Below are the code and all the weights of a small trained network. Each question names an input and a target symbol and asks about switching units off, where a switched-off unit gives its printed mean instead of its output.

import numpy as np


def w(rows, s, z=0):
    codes = np.array(rows[::2]) - 128.0
    scale = np.full(codes.shape[1], s)
    scale[-1] = z or s
    return codes * scale


def f(y):
    return y / 2 * (1 + np.tanh(0.7978845608 * (y + 0.044715 * y**3)))


def softmax(a):
    e = np.exp(a - a.max(-1, keepdims=True))
    return e / e.sum(-1, keepdims=True)


def log_softmax(a):
    a = a - a.max(-1, keepdims=True)
    return a - np.log(np.exp(a).sum(-1, keepdims=True))


def net(x, mask):
    ids = ['ΔΣΨαγεζθπτ'.index(c) for c in x.split()]
    T = len(ids)
    res = E[ids] + P[:T]
    u = 0
    for l in range(2):
        q, k, v = (res @ M[l].T for M in (Q, K, V))
        z = softmax(np.where(np.tri(T) > 0, q @ k.T / 2**0.5, -1e9)) @ v
        res = res + np.where(mask[u], z, O[l][:, -1]) @ O[l][:, :-1]
        u += 1
        y = f(res @ A[l][:, :-1].T + A[l][:, -1])
        res = res + np.where(mask[u : u + 8], y, B[l][:, -1]) @ B[l][:, :-1]
        u += 8
    return log_softmax(res[-1] @ U[:, :-1].T + U[:, -1])


Q, K, V, O, A, B = {}, {}, {}, {}, {}, {}
E = w([
[91,88,188,131,165,89],'Δ',
[185,26,134,128,91,162],'Σ',
[121,166,102,19,110,70],'Ψ',
[145,137,153,76,186,93],'α',
[73,44,123,81,207,95],'γ',
[43,113,60,179,93,117],'ε',
[194,152,55,152,146,198],'ζ',
[183,93,68,62,217,184],'θ',
[86,132,129,123,56,119],'π',
[200,126,253,204,129,155],'τ',
],0.019)
P = w([
[104,18,228,130,60,254],'0',
[90,98,222,137,138,255],'1',
[161,102,52,93,137,89],'2',
[165,64,50,164,116,91],'3',
[150,104,67,201,141,140],'4',
[161,136,18,226,145,135],'5',
[123,173,99,239,175,217],'6',
[115,193,29,225,210,190],'7',
],0.0056)
Q[0] = w([
[48,137,43,26,114,165],'0.h0',
[117,111,124,1,179,138],'0.h0',
],0.0066)
K[0] = w([
[60,174,53,109,2,137],'0.h0',
[110,27,87,31,157,170],'0.h0',
],0.0074)
V[0] = w([
[132,135,103,78,210,249],'0.h0',
[2,27,78,79,119,174],'0.h0',
],0.0051)
O[0] = w([
[228,81,111,52,157,135,230],'0.h0',
[2,21,76,147,120,39,252],'0.h0',
],0.0094,0.003)
A[0] = w([
[104,227,109,71,194,109,255],'0.n0',
[101,99,146,109,225,173,213],'0.n1',
[139,182,124,114,2,128,133],'0.n2',
[112,132,157,216,130,205,62],'0.n3',
[90,196,55,82,119,82,193],'0.n4',
[154,94,129,142,158,23,57],'0.n5',
[85,68,189,23,40,86,196],'0.n6',
[175,94,70,108,157,107,194],'0.n7',
],0.0082,0.0053)
B[0] = w([
[120,64,219,202,94,139,205],'0.n0',
[210,145,25,192,90,60,248],'0.n1',
[77,173,108,203,106,150,135],'0.n2',
[89,133,94,151,99,175,149],'0.n3',
[76,101,213,125,69,143,187],'0.n4',
[231,139,105,110,143,100,173],'0.n5',
[104,181,147,130,254,182,246],'0.n6',
[119,132,40,244,160,178,254],'0.n7',
],0.008,0.0082)
Q[1] = w([
[45,197,118,6,19,160],'1.h0',
[42,228,155,2,183,114],'1.h0',
],0.0049)
K[1] = w([
[175,6,228,51,216,116],'1.h0',
[93,18,113,16,116,253],'1.h0',
],0.0051)
V[1] = w([
[67,143,36,106,78,99],'1.h0',
[102,254,71,163,104,160],'1.h0',
],0.0098)
O[1] = w([
[112,20,114,38,157,120,4],'1.h0',
[129,207,129,3,145,116,213],'1.h0',
],0.012,0.0037)
A[1] = w([
[224,249,103,109,64,106,77],'1.n0',
[141,143,51,152,135,169,2],'1.n1',
[111,98,41,94,3,251,157],'1.n2',
[211,137,95,215,244,97,41],'1.n3',
[132,182,199,110,40,127,133],'1.n4',
[168,243,126,152,70,251,222],'1.n5',
[206,141,146,80,59,157,108],'1.n6',
[42,118,173,221,82,132,14],'1.n7',
],0.0069,0.004)
B[1] = w([
[82,100,95,87,97,104,204],'1.n0',
[76,82,185,99,89,120,161],'1.n1',
[157,175,167,125,205,110,157],'1.n2',
[123,174,138,105,30,173,248],'1.n3',
[80,63,95,110,97,106,159],'1.n4',
[117,80,167,102,157,67,241],'1.n5',
[106,254,90,171,128,100,145],'1.n6',
[141,181,175,35,149,227,169],'1.n7',
],0.008,0.017)
U = w([
[19,182,158,135,199,162,102],'Δ',
[81,138,155,66,61,221,2],'Σ',
[117,140,161,100,103,149,43],'Ψ',
[230,151,194,171,89,96,246],'α',
[91,120,89,213,118,86,214],'γ',
[141,75,184,76,140,91,88],'ε',
[177,211,133,30,185,146,136],'ζ',
[179,103,129,2,22,179,85],'θ',
[145,166,131,129,205,90,228],'π',
[94,205,127,102,84,87,65],'τ',
],0.0074,0.0035)

Each question gives the input, a string of symbols that net reads in full, and the target symbol t.
The units are the heads (2 rows each of Q, K, V and O) and the neurons (one row each of A and B). Each row of codes is followed by its name. A weight is (code - 128) times the scale printed after its matrix; where a second scale follows, it is the last column's (O, A, B and U).
mask holds one flag per unit, layer by layer, with each layer's heads first. A switched-off unit (its flag False) gives its mean, the last column of its rows in O or B, instead of its output. The means were averaged over made-up inputs and are rounded, as every weight is.
A unit's drop is (log p(t) with every unit on - log p(t) with that unit switched off) / (log p(t) with every unit on - log p(t) with every unit switched off).
The circuit of an input: a set's keep is (log p(t) with only the set's units on - log p(t) with every unit switched off) / (log p(t) with every unit on - log p(t) with every unit switched off). Starting from the 12 units with the biggest drops (on a tie, the unit counted first), units are removed one at a time, each time the one whose removal leaves the highest keep (on an exact tie, the one counted first), for as long as the keep stays at least 0.8.
circuit, biggest first: the units of the circuit, biggest drop first
most important unit: the unit with the biggest drop
k most important neurons of layer l: the k neurons of layer l with the biggest drops, biggest first
input Σ γ α Σ τ α ζ, target τ: circuit, biggest first => [0.h0; 1.h0; 1.n0; 0.n6]
input α γ Δ, target γ: circuit, biggest first => [1.h0]
input α α γ Σ α γ τ Δ, target τ: 4 most important neurons of layer 0 => [0.n3; 0.n2; 0.n4; 0.n0]
input Ψ θ τ θ α α Ψ τ, target τ: circuit, biggest first => [0.h0; 1.h0; 1.n0]
input Ψ Ψ τ α Σ, target τ: circuit, biggest first => [0.h0; 1.h0; 1.n0]
input Δ θ ζ ε, target Δ: circuit, biggest first => [0.n1; 0.h0; 1.n7]
input τ α α, target τ: 3 most important neurons of layer 1 => [1.n0; 1.n3; 1.n4]
input Ψ γ Σ Σ, target γ: circuit, biggest first => [1.h0; 0.n7]
input θ α γ, target θ: circuit, biggest first => [1.n3; 0.n1; 0.n5; 0.h0]
input γ γ α, target γ: circuit, biggest first => [0.h0; 1.h0]
input γ γ π γ ε Σ, target ε: circuit, biggest first => [1.h0; 0.h0; 1.n3]
input θ ζ Σ Σ π, target Δ: circuit, biggest first => [1.n3; 0.n1; 0.n6]
input γ α Σ α α Ψ Σ, target α: 2 most important neurons of layer 1 => [1.n0; 1.n2]
input ε Σ ζ τ Ψ ζ Δ, target ζ: circuit, biggest first => [1.h0]
input α Δ α θ γ τ θ Δ, target τ: circuit, biggest first => [0.h0; 1.h0]
input α π Σ Ψ Σ Σ Δ Ψ, target Σ: 3 most important neurons of layer 0 => [0.n4; 0.n0; 0.n1]
input α Σ α Σ α τ α α, target τ: 3 most important neurons of layer 0 => [0.n3; 0.n2; 0.n0]
input γ γ π Δ, target π: 2 most important neurons of layer 0 => [0.n6; 0.n2]
input γ γ θ γ, target θ: 2 most important neurons of layer 1 => [1.n3; 1.n5]
input Δ ε γ Σ γ Σ τ γ, target τ: 2 most important neurons of layer 0 => [0.n3; 0.n1]
input τ τ ζ, target τ: most important unit => 0.h0
input α τ θ, target θ: 2 most important neurons of layer 0 => [0.n7; 0.n1]
input π π γ Δ, target π: 2 most important neurons of layer 0 => [0.n6; 0.n7]
input π γ Σ ζ ζ ζ α Σ, target ζ: 2 most important neurons of layer 0 => [0.n7; 0.n0]
input ε Δ Ψ α α α Ψ, target Σ: 3 most important neurons of layer 1 => [1.n7; 1.n5; 1.n2]
input ε θ α α, target θ: 2 most important neurons of layer 0 => [0.n5; 0.n7]
input α α Ψ α Ψ π θ, target θ: most important unit => 0.n1
